Below are the code and all the weights of a small trained network. Each question names an input and a class and asks about switching units off, where a switched-off unit gives its printed mean instead of its output.

import numpy as np


def w(rows, s, z=0):
    codes = np.array(rows[::2]) - 128.0
    scale = np.full(codes.shape[1], s)
    scale[-1] = z or s
    return codes * scale


def f(y):
    return np.maximum(y, 0)


def log_softmax(a):
    a = a - a.max(-1, keepdims=True)
    return a - np.log(np.exp(a).sum(-1, keepdims=True))


def net(x, mask):
    res = np.array(x, float).reshape(1, 4) / 4 @ E
    y = f(res @ A[0][:, :-1].T + A[0][:, -1])
    res = res + np.where(mask, y, B[0][:, -1]) @ B[0][:, :-1]
    return log_softmax(res[-1] @ U[:, :-1].T + U[:, -1])


A, B = {}, {}
E = w([
[154,165,75,5,219],'x0',
[254,58,173,63,72],'x1',
[93,9,198,129,232],'x2',
[66,181,231,52,96],'x3',
],0.0071)
A[0] = w([
[154,203,77,130,61,74],'n0',
[12,161,115,167,202,88],'n1',
[17,186,98,169,175,59],'n2',
[151,210,78,139,50,5],'n3',
[108,83,176,255,46,67],'n4',
[149,192,77,105,79,34],'n5',
[171,80,40,187,140,35],'n6',
[101,157,191,80,74,153],'n7',
[107,168,190,88,90,57],'n8',
[187,88,173,96,96,77],'n9',
[209,97,172,107,94,68],'n10',
[183,109,53,186,134,92],'n11',
[93,30,189,122,241,53],'n12',
[156,157,86,59,183,117],'n13',
[61,171,189,101,109,74],'n14',
[93,154,207,83,87,30],'n15',
[154,123,85,35,227,82],'n16',
[98,149,208,85,81,36],'n17',
[189,102,145,79,109,114],'n18',
[161,67,58,170,148,76],'n19',
[155,196,83,87,101,140],'n20',
[204,87,159,110,97,22],'n21',
[93,178,206,90,93,13],'n22',
[107,40,175,111,230,73],'n23',
[181,74,171,79,92,93],'n24',
[120,76,169,244,59,50],'n25',
[190,91,157,99,100,26],'n26',
[177,96,42,184,129,82],'n27',
[101,173,71,74,207,61],'n28',
[175,85,49,179,132,83],'n29',
[179,102,69,185,133,113],'n30',
[171,127,54,72,197,77],'n31',
[154,216,69,124,62,113],'n32',
[193,93,166,93,105,61],'n33',
[186,96,134,65,133,96],'n34',
],0.0075,0.0023)
B[0] = w([
[205,53,204,192,130,203],'n0',
[216,245,44,204,96,242],'n1',
[211,254,30,206,114,235],'n2',
[200,67,204,175,123,202],'n3',
[23,174,135,42,32,251],'n4',
[202,63,211,188,96,184],'n5',
[156,186,157,66,186,190],'n6',
[124,128,128,82,212,215],'n7',
[128,146,142,72,209,189],'n8',
[163,203,50,175,120,196],'n9',
[151,195,58,154,122,199],'n10',
[136,167,150,65,210,191],'n11',
[251,94,220,209,85,255],'n12',
[49,124,158,90,34,197],'n13',
[154,183,114,89,208,202],'n14',
[141,165,140,78,213,199],'n15',
[45,132,167,80,23,222],'n16',
[135,167,134,75,210,200],'n17',
[134,180,68,158,110,192],'n18',
[143,176,173,64,178,185],'n19',
[160,46,196,172,85,195],'n20',
[161,200,76,148,123,186],'n21',
[142,160,142,77,199,196],'n22',
[246,75,232,206,74,239],'n23',
[170,181,60,177,122,207],'n24',
[25,183,148,34,34,233],'n25',
[169,199,63,152,115,180],'n26',
[138,181,159,68,203,193],'n27',
[79,173,113,98,44,201],'n28',
[131,177,161,75,196,190],'n29',
[130,172,161,47,213,188],'n30',
[42,160,160,55,70,198],'n31',
[196,57,192,186,127,218],'n32',
[163,200,54,166,111,190],'n33',
[132,184,73,159,85,189],'n34',
],0.006,0.0063)
U = w([
[174,88,198,193,128,106],'0',
[149,168,6,177,137,106],'1',
[123,140,144,69,254,110],'2',
[68,130,135,88,55,112],'3',
[112,87,97,145,148,247],'4',
[92,64,98,151,167,96],'5',
],0.015,0.013)

Each question gives the input, the list of numbers given to net, and the class t.
The units are the neurons (one row each of A and B). Each row of codes is followed by its name. A weight is (code - 128) times the scale printed after its matrix; where a second scale follows, it is the last column's (A, B and U).
mask holds one flag per neuron, in row order. A switched-off neuron (its flag False) gives its mean, the last column of its row in B, instead of its output. The means were averaged over made-up inputs and are rounded, as every weight is.
A unit's drop is (log p(t) with every unit on - log p(t) with that unit switched off) / (log p(t) with every unit on - log p(t) with every unit switched off).
The circuit of an input: a set's keep is (log p(t) with only the set's units on - log p(t) with every unit switched off) / (log p(t) with every unit on - log p(t) with every unit switched off). Starting from the 12 units with the biggest drops (on a tie, the unit counted first), units are removed one at a time, each time the one whose removal leaves the highest keep (on an exact tie, the one counted first), for as long as the keep stays at least 0.8.
circuit, biggest first: the units of the circuit, biggest drop first
top k neurons: the k neurons with the biggest drops, biggest first
drop of u: that unit's drop, to one decimal
input [7,4,4,5], class 3: circuit, biggest first	(n16 n13)
input [-6,-7,4,6], class 1: circuit, biggest first	(n1)
input [-3,-5,3,3], class 1: top 2 neurons	(n1 n2)
input [-5,-1,-4,1], class 3: top 2 neurons	(n4 n12)
input [-5,-6,1,3], class 1: top 2 neurons	(n2 n1)
input [-2,0,-2,1], class 4: top 2 neurons	(n12 n23)
input [6,-7,4,-5], class 1: top 2 neurons	(n1 n2)
input [1,5,-1,-6], class 2: drop of n29	0.2
input [7,6,-2,-6], class 3: drop of n13	0.4
input [5,-6,-6,-7], class 2: drop of n27	0.2
input [-6,-4,-4,8], class 2: drop of n10	0.0
input [6,-5,8,6], class 0: top 2 neurons	(n12 n23)
